Here is a tiny trained network, its code and every weight. The questions are about switching its units off for an input and a class, where a switched-off unit gives its printed mean instead of its output.

import numpy as np


def w(rows, s, z=0):
    codes = np.array(rows[::2]) - 128.0
    scale = np.full(codes.shape[1], s)
    scale[-1] = z or s
    return codes * scale


def f(y):
    return y / 2 * (1 + np.tanh(0.7978845608 * (y + 0.044715 * y**3)))


def log_softmax(a):
    a = a - a.max(-1, keepdims=True)
    return a - np.log(np.exp(a).sum(-1, keepdims=True))


def net(x, mask):
    res = np.array(x, float).reshape(1, 8) / 4 @ E
    y = f(res @ A[0][:, :-1].T + A[0][:, -1])
    res = res + np.where(mask, y, B[0][:, -1]) @ B[0][:, :-1]
    return log_softmax(res[-1] @ U[:, :-1].T + U[:, -1])


A, B = {}, {}
E = w([
[128,126,128,131,128,126,128,126],'x0',
[135,131,132,133,136,124,132,133],'x1',
[126,130,125,124,122,130,129,124],'x2',
[142,108,64,71,178,37,96,107],'x3',
[121,128,126,125,122,130,121,127],'x4',
[125,122,124,130,126,132,128,122],'x5',
[144,60,84,135,71,124,163,233],'x6',
[1,150,115,123,168,100,175,135],'x7',
],0.02)
A[0] = w([
[138,196,242,127,184,183,47,16,101],'n1',
[180,79,22,56,171,39,75,131,24],'n2',
[74,163,229,181,103,184,159,131,57],'n3',
[153,93,162,124,125,119,187,115,111],'n4',
[189,101,157,188,32,179,113,196,148],'n5',
[253,111,148,87,126,130,38,81,38],'n6',
[163,110,125,138,89,166,129,195,114],'n7',
[115,78,81,131,84,72,175,195,35],'n8',
[156,196,185,125,182,181,100,63,60],'n9',
[159,116,160,111,77,152,174,136,65],'n10',
[138,123,128,139,104,175,132,143,153],'n11',
[109,105,104,136,107,80,150,156,41],'n12',
[105,149,135,165,145,153,140,114,55],'n13',
[13,126,150,148,124,96,198,175,1],'n14',
[42,162,76,80,220,55,140,52,96],'n15',
[12,149,115,118,158,124,251,161,87],'n16',
[172,82,59,57,150,38,80,122,136],'n17',
[61,173,117,110,222,33,84,52,106],'n18',
[139,178,214,137,136,138,91,14,187],'n19',
[127,137,143,87,157,118,149,120,94],'n20',
[127,131,134,122,118,108,151,108,96],'n21',
[105,118,133,140,165,115,98,117,86],'n22',
],0.011,0.021)
B[0] = w([
[136,88,98,195,61,99,186,172,237],'n1',
[184,83,113,248,33,74,209,164,203],'n2',
[43,214,66,165,194,205,51,142,174],'n3',
[130,147,139,107,106,112,119,117,131],'n4',
[206,32,180,90,121,38,153,102,229],'n5',
[23,206,79,154,167,201,90,133,192],'n6',
[136,96,180,121,131,101,157,104,179],'n7',
[57,209,75,175,197,239,36,115,168],'n8',
[158,99,156,144,80,100,177,148,180],'n9',
[153,130,145,80,123,131,127,104,145],'n10',
[153,87,182,83,88,109,155,95,166],'n11',
[109,158,117,132,139,159,104,133,138],'n12',
[84,123,114,102,148,123,153,130,132],'n13',
[239,62,119,199,60,48,172,157,168],'n14',
[153,123,164,61,216,139,124,88,251],'n15',
[95,164,68,238,96,145,129,185,214],'n16',
[53,202,82,168,118,159,106,176,230],'n17',
[176,113,175,58,203,160,96,64,253],'n18',
[89,166,62,202,145,128,87,177,241],'n19',
[162,113,129,117,160,117,104,130,138],'n20',
[163,128,120,133,140,136,111,112,125],'n21',
[140,122,150,98,132,134,106,168,139],'n22',
],0.012,0.027)
U = w([
[166,103,117,187,37,99,155,158,254],'0',
[97,163,95,161,177,179,83,146,51],'1',
[169,100,193,3,186,119,125,93,49],'2',
],0.014,0.0054)

Each question gives the input, the list of numbers given to net, and the class t.
The units are the neurons (one row each of A and B). Each row of codes is followed by its name. A weight is (code - 128) times the scale printed after its matrix; where a second scale follows, it is the last column's (A, B and U).
mask holds one flag per neuron, in row order. A switched-off neuron (its flag False) gives its mean, the last column of its row in B, instead of its output. The means were averaged over made-up inputs and are rounded, as every weight is.
A unit's drop is (log p(t) with every unit on - log p(t) with that unit switched off) / (log p(t) with every unit on - log p(t) with every unit switched off).
most important unit: the unit with the biggest drop
k most important neurons: the k neurons with the biggest drops, biggest first
drop when u is switched off: that unit's drop, to one decimal
input [6,-7,2,6,0,6,-7,6], class 2: 2 most important neurons	n18, n15
input [-6,0,5,3,-8,4,7,5], class 1: most important unit	n8
input [2,-8,2,-8,6,6,0,1], class 1: 2 most important neurons	n3, n2
input [-6,1,5,6,4,6,-1,-7], class 1: 2 most important neurons	n6, n17
input [0,-5,-5,1,-7,2,-4,5], class 2: 2 most important neurons	n18, n15
input [-4,1,8,7,-4,-3,7,2], class 1: 2 most important neurons	n8, n17
input [1,2,-6,1,2,4,8,1], class 1: 3 most important neurons	n8, n1, n2
input [-4,7,8,3,1,-4,0,-4], class 1: 4 most important neurons	n1, n6, n14, n5
input [-1,1,-7,0,4,4,-5,-6], class 0: 3 most important neurons	n1, n9, n15
input [-5,5,5,1,3,4,7,3], class 1: 4 most important neurons	n8, n2, n1, n9
input [6,6,2,3,4,8,0,-4], class 1: 4 most important neurons	n1, n6, n14, n5
input [-4,-1,-1,0,-5,5,5,-1], class 2: drop when n16 is switched off	0.3
input [4,0,-2,-4,-7,-2,1,-2], class 2: drop when n16 is switched off	0.2
input [7,3,-6,-1,8,-1,1,-1], class 2: drop when n2 is switched off	0.5
input [-7,-1,2,1,7,-2,6,3], class 1: most important unit	n8
